Below are the code and all the weights of a small trained network. Each question names an input and a target symbol and asks about switching units off, where a switched-off unit gives its printed mean instead of its output.

import numpy as np


def w(rows, s, z=0):
    codes = np.array(rows[::2]) - 128.0
    scale = np.full(codes.shape[1], s)
    scale[-1] = z or s
    return codes * scale


def norm(h):
    return h / np.sqrt((h * h).mean(-1, keepdims=True) + 1e-5)


def f(y):
    return y / 2 * (1 + np.tanh(0.7978845608 * (y + 0.044715 * y**3)))


def softmax(a):
    e = np.exp(a - a.max(-1, keepdims=True))
    return e / e.sum(-1, keepdims=True)


def log_softmax(a):
    a = a - a.max(-1, keepdims=True)
    return a - np.log(np.exp(a).sum(-1, keepdims=True))


def net(x, mask):
    ids = ['ΘΛΣαφψ'.index(c) for c in x.split()]
    T = len(ids)
    res = E[ids] + P[:T]
    u = 0
    for l in range(2):
        q, k, v = (norm(res) @ M[l].T for M in (Q, K, V))
        z = softmax(np.where(np.tri(T) > 0, q @ k.T / 2**0.5, -1e9)) @ v
        res = res + np.where(mask[u], z, O[l][:, -1]) @ O[l][:, :-1]
        u += 1
        y = f(norm(res) @ A[l][:, :-1].T + A[l][:, -1])
        res = res + np.where(mask[u : u + 4], y, B[l][:, -1]) @ B[l][:, :-1]
        u += 4
    return log_softmax(norm(res)[-1] @ U[:, :-1].T + U[:, -1])


Q, K, V, O, A, B = {}, {}, {}, {}, {}, {}
E = w([
[138,76,107,112],'Θ',
[196,103,100,89],'Λ',
[134,98,159,254],'Σ',
[94,66,126,122],'α',
[77,102,212,86],'φ',
[80,163,51,121],'ψ',
],0.0098)
P = w([
[122,254,133,175],'0',
[132,133,112,143],'1',
[140,113,116,148],'2',
[140,114,117,154],'3',
[168,107,113,143],'4',
[164,111,120,149],'5',
[174,112,123,142],'6',
[168,112,127,140],'7',
],0.0047)
Q[0] = w([
[93,179,204,255],'0.h1',
[125,177,212,28],'0.h1',
],0.0064)
K[0] = w([
[97,2,123,79],'0.h1',
[57,165,198,130],'0.h1',
],0.0076)
V[0] = w([
[230,180,41,249],'0.h1',
[179,60,3,171],'0.h1',
],0.0042)
O[0] = w([
[3,147,40,188,241],'0.h1',
[169,175,73,48,254],'0.h1',
],0.0037,0.0022)
A[0] = w([
[231,99,121,93,117],'0.n1',
[196,203,127,177,2],'0.n2',
[255,114,82,221,66],'0.n3',
[212,96,182,49,150],'0.n4',
],0.0058,0.0021)
B[0] = w([
[1,159,164,164,168],'0.n1',
[171,25,169,141,111],'0.n2',
[78,32,236,64,252],'0.n3',
[128,123,8,213,168],'0.n4',
],0.0052,0.0026)
Q[1] = w([
[145,172,252,213],'1.h1',
[146,178,101,149],'1.h1',
],0.012)
K[1] = w([
[101,6,122,94],'1.h1',
[135,124,47,159],'1.h1',
],0.015)
V[1] = w([
[75,168,169,95],'1.h1',
[128,128,142,2],'1.h1',
],0.0085)
O[1] = w([
[193,229,199,1,149],'1.h1',
[21,130,79,10,3],'1.h1',
],0.0067,0.0046)
A[1] = w([
[76,126,184,28,194],'1.n1',
[110,142,2,224,1],'1.n2',
[139,252,106,134,97],'1.n3',
[184,113,112,108,90],'1.n4',
],0.0089,0.0044)
B[1] = w([
[105,122,171,172,253],'1.n1',
[126,254,137,107,246],'1.n2',
[167,140,59,72,154],'1.n3',
[112,147,107,89,135],'1.n4',
],0.009,0.0028)
U = w([
[110,226,44,120,254],'Θ',
[12,82,40,100,166],'Λ',
[196,141,80,238,126],'Σ',
[254,142,170,12,72],'α',
[84,167,249,44,94],'φ',
[181,43,67,40,99],'ψ',
],0.0074,0.0025)

Each question gives the input, a string of symbols that net reads in full, and the target symbol t.
The units are the heads (2 rows each of Q, K, V and O) and the neurons (one row each of A and B). Each row of codes is followed by its name. A weight is (code - 128) times the scale printed after its matrix; where a second scale follows, it is the last column's (O, A, B and U).
mask holds one flag per unit, layer by layer, with each layer's heads first. A switched-off unit (its flag False) gives its mean, the last column of its rows in O or B, instead of its output. The means were averaged over made-up inputs and are rounded, as every weight is.
A unit's drop is (log p(t) with every unit on - log p(t) with that unit switched off) / (log p(t) with every unit on - log p(t) with every unit switched off).
The circuit of an input: a set's keep is (log p(t) with only the set's units on - log p(t) with every unit switched off) / (log p(t) with every unit on - log p(t) with every unit switched off). Starting from all 10 units, units are removed one at a time, each time the one whose removal leaves the highest keep (on an exact tie, the one counted first), for as long as the keep stays at least 0.8.
units of the circuit, in order: the units of the circuit, biggest drop first
unit that matters most: the unit with the biggest drop
top k neurons: the k neurons with the biggest drops, biggest first
top k neurons in layer l: the k neurons of layer l with the biggest drops, biggest first
drop when u is switched off: that unit's drop, to one decimal
input Σ ψ ψ φ Σ Σ φ Λ, target Σ: unit that matters most : 0.n4
input Θ α ψ Λ, target Θ: top 2 neurons : [0.n1; 0.n3]
input Λ α φ ψ φ φ Λ, target Λ: top 2 neurons in layer 0 : [0.n4; 0.n1]
input φ α Λ Σ Σ ψ Σ Θ, target φ: units of the circuit, in order : [1.h1; 1.n1]
input α Θ Θ, target α: units of the circuit, in order : [0.n3; 1.h1; 0.n4]
input Θ α φ Λ α, target Θ: units of the circuit, in order : [0.n3; 0.h1; 1.n2]
input ψ α α Θ, target ψ: top 3 neurons in layer 1 : [1.n2; 1.n1; 1.n4]
input Θ Λ ψ α Λ φ Σ Λ, target Θ: units of the circuit, in order : [0.n4; 0.n1; 1.n2]
input φ ψ φ Λ Λ, target φ: units of the circuit, in order : [1.h1; 0.n1; 1.n1]
input Θ Σ Θ α Σ Θ, target Θ: units of the circuit, in order : [0.h1; 1.n2]
input φ α α Λ Θ, target φ: top 2 neurons : [0.n1; 1.n1]
input φ ψ Σ Λ α, target φ: top 2 neurons : [1.n1; 0.n4]
input ψ Σ ψ Λ α Λ Θ, target ψ: drop when 1.h1 is switched off : 0.9
input ψ Σ φ Λ α, target ψ: drop when 0.n4 is switched off : 2.0
input Λ Σ ψ φ Θ, target Λ: drop when 1.h1 is switched off : 0.9
input Θ α α, target Θ: unit that matters most : 0.n3
